After every row comes roughly how far along a hidden order it lies, from 0 to 9.
[ -1.0  -4.9 -18.7  -3.2 -11.8 -19.4  11.7  24.2  46.7 -22.7  14.5 -10.3
  30.4  29.8 -23.6  11.7 -10.9 -25.8  18.8  32.4 -28.7  -5.6  24.2  48.8
  23.5  -9.6  -1.9  17.1 -26.4 -18.0 -39.6 -14.4 -14.3 -25.9]	6
[  5.7  -8.7 -64.8 -27.1 -36.3 -41.4  23.7 -42.1  15.5 -11.2  19.3  28.1
  81.7  64.8  50.4  28.0 -10.8  26.6  15.2   6.1  -3.5  -8.2 -36.9  24.0
   9.6   2.1  12.5  50.6 -15.9  12.8 -56.8 -33.3  11.6  -8.3]	7
[ 12.9  11.4 -19.1  22.6  24.2  48.8 -17.6 -28.1 -32.5   2.7 -16.9 -23.6
 -42.0 -58.5 -13.0 -27.9 -22.2  -6.0 -18.5 -14.0   8.4 -10.3  35.6 -28.3
  -2.5 -27.8  -4.1   3.4  40.5   7.1  71.6  15.2 -19.6   1.5]	3
[-18.0  -4.4  84.1  -6.0   6.9 -16.5  -5.3  49.8  -4.8  20.0  -1.8  16.2
 -28.3   3.8  -7.8   5.5  38.8   2.6  -1.7  -4.7   8.5  21.4 -28.8 -24.6
 -20.0  37.4  -4.0 -49.3 -22.6  -6.6 -22.6  19.3  24.2  18.9]	4
[  9.8  -7.4 -73.2 -27.1 -35.5 -30.1  22.8 -61.9  -2.7  -6.8  14.0  26.6
  71.2  60.6  64.5  24.9 -13.1  48.9   8.1  -4.1   6.2  -8.9 -43.7  10.1
   3.1   1.7  13.3  57.4  -5.8  23.6 -41.4 -33.4  15.6   0.6]	8
[  1.8  -2.4  -0.1 -10.9  -6.9  -3.2   1.6 -28.3 -26.9  13.9  -2.7  20.1
   7.9   7.1  34.3   2.8   5.9  37.9  -7.1 -20.2  20.8   3.5 -35.8 -26.4
 -15.9  10.7   5.8   5.3   9.1  17.5   3.1  -1.8  16.2  17.3]	2
[  7.0  -4.3  -9.1 -21.3 -17.2  -7.2   3.7 -65.3 -58.4  25.2  -2.7  45.4
  26.7  21.3  77.3   7.3  11.7  62.4 -15.4 -40.0  41.2   5.3 -75.0 -56.7
 -31.7  23.7  12.7  19.8  19.8  42.2   6.6  -8.7  36.0  34.9]	9
[ -3.2  -8.6 -27.9 -19.6 -26.0 -41.1  20.7   7.9  43.8 -19.5  20.0  12.2
  58.3  57.6   9.1  25.3  -0.4  -7.1  22.8  26.5 -21.1  -3.3  -9.3  41.7
  18.5   5.7   3.7  21.9 -34.8  -7.8 -68.6 -24.3   2.1 -17.7]	7
[ -0.6  -5.6  -8.5 -21.0 -20.1 -22.6   9.7 -25.9 -16.6  10.3   5.0  31.8
  38.6  35.3  47.8  15.7  10.8  38.4  -0.3 -17.4  15.7   4.2 -47.8 -13.3
 -13.0  20.5   8.7  16.5  -5.0  18.3 -28.1 -13.5  22.4  17.9]	2
[-14.3  -7.6  40.1  -6.4  -6.1 -28.8   7.4  57.4  41.6  -8.8   9.1  -0.1
   8.2  31.4 -29.6  15.5  19.9 -21.5  16.7  26.4 -21.3   8.4   3.4  37.1
   7.7  18.1  -4.3 -22.3 -38.5 -22.8 -52.1  -0.6   3.0  -9.9]	6
[-11.0  -9.7   7.7 -18.7 -20.3 -44.2  17.5  38.4  45.9 -12.5  19.9  13.2
  45.1  57.0  -1.5  25.9  11.1 -10.7  22.0  28.1 -22.1   6.1 -14.0  43.5
  13.5  16.9   1.0   2.7 -44.9 -17.7 -76.2 -16.3   7.3 -13.4]	6
[-16.5  -2.9  83.1  -3.8  11.0 -13.9  -6.2  52.8  -1.6  16.7  -2.6  13.2
 -31.1   2.1 -15.6   3.3  36.8  -0.8  -1.3  -3.6   8.3  19.8 -22.1 -13.3
 -17.1  33.4  -4.6 -46.9 -20.7  -9.7 -22.9  17.6  19.4  17.2]	4
[ -7.7   2.7  59.7  14.0  21.5  14.5 -13.1  40.7  -3.6   9.0  -9.8 -13.0
 -47.3 -29.6 -37.6 -11.6  14.9 -17.3  -5.7  -0.7   2.4  10.4  18.5 -10.0
  -6.8   6.4  -7.9 -41.5  -4.2 -13.7  18.5  22.0  -2.1   4.9]	4
[  3.2  -4.1 -22.4 -18.4 -15.6 -15.2   8.7 -32.5 -11.6   4.9   4.3  24.7
  32.8  30.5  39.4  14.0   3.0  29.4   1.8  -9.0  13.2   0.0 -37.8  -5.6
  -7.3   8.7   6.9  16.1  -1.1  19.1 -17.4 -15.0  16.6   9.4]	2
[ -0.7   0.4  28.3   1.5   8.4  10.1  -8.1  -9.6 -32.6  17.0  -8.5   8.5
 -22.6 -15.0   6.6  -6.4  11.7  11.6 -11.0 -21.4  18.6   6.1 -25.9 -35.3
 -17.3  12.2   1.0 -14.0  14.9  13.2  16.3  11.0  13.0  18.3]	3
[-15.8  -5.0  49.4  -2.4  -1.1 -21.7   4.1  63.8  36.8  -5.8   6.6  -3.7
  -3.1  18.1 -33.8  10.3  20.5 -25.7  15.0  22.8 -19.6   9.1   8.5  27.7
   7.8  16.0  -5.6 -29.4 -36.4 -26.2 -44.6   3.4   1.0  -7.7]	5
[ -5.5  -0.4   4.5   6.5   4.5  -8.1   2.0  44.8  46.9 -19.3   5.7 -20.9
  -1.7   4.5 -43.7   2.9  -3.9 -38.6  13.9  29.9 -29.6  -2.0  39.9  42.1
  22.0 -10.8  -5.6  -8.6 -22.7 -25.3 -23.5   0.5 -17.9 -24.3]	6
[ -2.9  -9.5  -6.7 -27.1 -25.8 -31.6  15.4 -23.4  -7.3   8.0  10.6  37.0
  45.9  48.3  51.2  22.5  14.5  38.9   5.6  -6.7  12.9   5.7 -55.7  -7.3
 -12.2  14.5   9.6  18.2 -14.5  17.6 -45.4 -18.4  27.7  13.4]	1
[  2.1  -2.5 -28.3 -11.4 -14.0 -11.9   9.0 -23.5   1.4  -4.1   6.4  12.4
  26.6  25.1  25.6   9.4  -5.6  14.3   3.1  -1.7   2.1  -2.8 -14.4   5.6
   1.3  -1.5   5.0  22.9   0.6   7.6 -16.0 -11.7   3.1  -2.1]	1
[  5.9  -0.6   6.7 -10.8  -2.3   8.8  -3.8 -57.3 -61.2  28.0  -9.3  30.8
  -2.0  -6.9  60.6  -1.4   8.1  57.3 -19.2 -45.5  40.1   5.2 -57.3 -61.4
 -31.2  20.2   8.2   8.9  30.1  35.6  27.6   3.8  26.6  37.9]	9
[ -4.2  -8.5  -2.8 -19.5 -20.7 -29.4  13.6   1.7  10.8  -0.7  11.8  25.2
  37.6  43.7  25.3  22.3  14.1  16.6  11.9   5.2  -1.1   4.2 -32.9  12.4
  -3.8  20.7   5.2   9.0 -21.4   3.2 -49.8 -14.6  16.3   2.3]	0
[-12.5 -11.1  24.6 -25.7 -24.6 -43.1  15.3  18.8  14.4   3.0  13.1  32.8
  42.4  52.2  28.9  25.5  25.5  18.8  13.1   4.9   0.8  10.9 -49.0   8.8
  -7.5  34.3   5.5  -1.6 -34.8   1.3 -68.5 -13.3  17.2   8.8]	0
[ -8.2  -7.9  38.6 -21.0 -12.8 -20.4   4.1  -9.9 -35.3  24.1   0.6  39.0
  15.3  28.9  47.0  13.2  30.4  42.8  -6.4 -24.9  27.9  14.8 -68.3 -36.5
 -29.2  40.7   6.2 -10.6  -7.5  19.3 -22.7  -1.7  39.1  33.0]	3
[-13.8  -2.0  37.7   5.4   1.5 -17.6   2.6  62.2  40.2  -6.9   7.9  -8.3
  -8.3  10.3 -38.9   6.8  14.5 -31.0  13.9  25.4 -18.8   8.6  15.0  29.9
   8.8   9.4  -6.2 -27.9 -32.0 -27.2 -35.2   4.5  -2.9 -10.4]	5
